Here is a tiny trained network, its code and every weight. The questions are about switching its units off for an input and a class, where a switched-off unit gives its printed mean instead of its output.

import numpy as np


def w(rows, s, z=0):
    codes = np.array(rows[::2]) - 128.0
    scale = np.full(codes.shape[1], s)
    scale[-1] = z or s
    return codes * scale


def norm(h):
    return h / np.sqrt((h * h).mean(-1, keepdims=True) + 1e-5)


def f(y):
    return np.maximum(y, 0)


def log_softmax(a):
    a = a - a.max(-1, keepdims=True)
    return a - np.log(np.exp(a).sum(-1, keepdims=True))


def net(x, mask):
    res = np.array(x, float).reshape(1, 6) / 4 @ E
    u = 0
    for l in range(3):
        y = f(norm(res) @ A[l][:, :-1].T + A[l][:, -1])
        res = res + np.where(mask[u : u + 6], y, B[l][:, -1]) @ B[l][:, :-1]
        u += 6
    return log_softmax(norm(res)[-1] @ U[:, :-1].T + U[:, -1])


A, B = {}, {}
E = w([
[74,128,102,54,146,120,221,254,181,70],'x0',
[191,52,184,112,130,105,111,143,139,133],'x1',
[121,89,104,111,133,200,84,115,154,130],'x2',
[49,78,126,179,134,112,203,169,97,223],'x3',
[83,101,64,135,158,69,154,42,85,110],'x4',
[155,113,111,117,238,127,84,179,106,128],'x5',
],0.0079)
A[0] = w([
[42,81,107,72,151,142,162,147,96,151,251],'0.n1',
[173,158,112,145,98,155,59,155,171,139,42],'0.n2',
[168,161,185,133,87,165,57,161,131,130,42],'0.n3',
[149,136,188,178,157,138,136,97,89,208,24],'0.n4',
[129,153,131,172,121,72,108,37,77,100,67],'0.n5',
[160,108,113,67,254,97,84,155,134,75,220],'0.n6',
],0.008,0.0017)
B[0] = w([
[84,102,151,122,123,138,155,95,128,164,211],'0.n1',
[122,136,119,171,87,205,115,63,134,158,185],'0.n2',
[2,207,32,211,110,109,96,125,93,123,203],'0.n3',
[186,105,193,114,148,139,106,127,178,180,201],'0.n4',
[161,212,130,191,63,196,60,108,49,64,229],'0.n5',
[195,76,181,94,180,86,155,141,210,112,255],'0.n6',
],0.0089,0.0067)
A[1] = w([
[175,102,137,131,68,177,40,200,84,90,4],'1.n1',
[142,170,120,69,90,125,164,130,203,3,217],'1.n2',
[135,131,108,175,142,66,127,63,82,92,158],'1.n3',
[205,178,117,174,76,200,67,138,83,118,21],'1.n4',
[133,154,124,107,118,176,57,143,166,137,21],'1.n5',
[168,110,75,174,139,27,110,53,65,113,99],'1.n6',
],0.0075,0.0032)
B[1] = w([
[41,219,120,206,17,173,171,184,103,83,170],'1.n1',
[202,25,201,86,142,179,98,108,122,179,240],'1.n2',
[90,136,155,121,68,185,99,83,30,56,203],'1.n3',
[144,142,173,84,27,178,205,150,128,125,253],'1.n4',
[83,160,131,98,80,141,145,2,92,100,167],'1.n5',
[152,142,190,98,63,183,74,120,111,54,196],'1.n6',
],0.0086,0.0066)
A[2] = w([
[95,154,104,143,88,94,221,170,157,128,133],'2.n1',
[151,153,143,65,120,48,150,170,141,76,74],'2.n2',
[182,121,74,71,224,172,104,129,170,109,195],'2.n3',
[75,107,23,153,118,120,121,63,97,145,5],'2.n4',
[114,184,2,125,132,102,146,155,153,163,14],'2.n5',
[81,129,54,81,194,193,69,125,151,100,192],'2.n6',
],0.0098,0.0024)
B[2] = w([
[51,165,99,137,157,144,174,188,210,131,188],'2.n1',
[221,22,189,107,114,120,189,128,122,175,173],'2.n2',
[211,86,181,115,134,4,165,172,133,217,254],'2.n3',
[96,137,89,119,137,64,140,129,65,66,167],'2.n4',
[76,96,135,85,107,149,126,124,186,166,136],'2.n5',
[233,120,213,157,98,159,143,174,82,173,178],'2.n6',
],0.012,0.0049)
U = w([
[151,179,219,148,30,219,75,48,75,114,234],'0',
[40,142,62,147,184,21,135,48,30,45,3],'1',
[11,212,102,115,176,102,183,193,240,108,68],'2',
[254,52,253,79,223,55,109,168,183,177,199],'3',
],0.0098,0.0058)

Each question gives the input, the list of numbers given to net, and the class t.
The units are the neurons (one row each of A and B). Each row of codes is followed by its name. A weight is (code - 128) times the scale printed after its matrix; where a second scale follows, it is the last column's (A, B and U).
mask holds one flag per neuron, layer by layer. A switched-off neuron (its flag False) gives its mean, the last column of its row in B, instead of its output. The means were averaged over made-up inputs and are rounded, as every weight is.
A unit's drop is (log p(t) with every unit on - log p(t) with that unit switched off) / (log p(t) with every unit on - log p(t) with every unit switched off).
The circuit of an input: a set's keep is (log p(t) with only the set's units on - log p(t) with every unit switched off) / (log p(t) with every unit on - log p(t) with every unit switched off). Starting from the 12 units with the biggest drops (on a tie, the unit counted first), units are removed one at a time, each time the one whose removal leaves the highest keep (on an exact tie, the one counted first), for as long as the keep stays at least 0.8.
circuit, biggest first: the units of the circuit, biggest drop first
top k neurons: the k neurons with the biggest drops, biggest first
k most important neurons of layer l: the k neurons of layer l with the biggest drops, biggest first
drop when u is switched off: that unit's drop, to one decimal
input [8,8,-3,7,-4,-1], class 2: circuit, biggest first -> 2.n1
input [3,0,-4,4,7,0], class 1: circuit, biggest first -> 1.n4; 2.n4
input [4,-5,6,6,8,8], class 3: 2 most important neurons of layer 1 -> 1.n4; 1.n1
input [5,4,-5,3,7,-7], class 1: 3 most important neurons of layer 1 -> 1.n4; 1.n3; 1.n1
input [2,-4,5,6,8,-6], class 1: top 2 neurons -> 2.n4; 1.n4
input [5,-2,8,-1,-3,-5], class 3: top 2 neurons -> 0.n5; 1.n2
input [-3,2,4,4,1,1], class 3: top 4 neurons -> 0.n4; 0.n5; 1.n3; 0.n3
input [0,-5,1,1,1,-2], class 1: circuit, biggest first -> 2.n4; 0.n1; 1.n2; 1.n4
input [4,1,1,7,0,5], class 2: circuit, biggest first -> 1.n2; 2.n1
input [2,8,-4,-2,8,-1], class 0: 2 most important neurons of layer 1 -> 1.n3; 1.n6
input [-1,3,-2,3,-2,-1], class 3: top 3 neurons -> 0.n5; 0.n4; 1.n3
input [8,-1,2,-7,-4,-8], class 3: top 2 neurons -> 0.n5; 1.n2
input [6,-7,-5,1,-3,2], class 3: top 3 neurons -> 0.n3; 1.n2; 1.n1
input [-1,-4,7,-5,3,5], class 3: circuit, biggest first -> 0.n6
input [-6,8,7,1,-6,7], class 0: 3 most important neurons of layer 1 -> 1.n1; 1.n5; 1.n2
input [2,5,-3,7,8,-5], class 1: 2 most important neurons of layer 1 -> 1.n4; 1.n2
input [4,-1,7,2,-2,0], class 3: drop when 1.n4 is switched off -> 0.3
input [-1,-7,-2,6,0,2], class 2: drop when 1.n3 is switched off -> 0.1
input [-1,-2,2,8,1,-3], class 2: drop when 2.n1 is switched off -> 0.1
input [-1,-8,0,7,-5,-6], class 2: most important neuron of layer 2 -> 2.n1
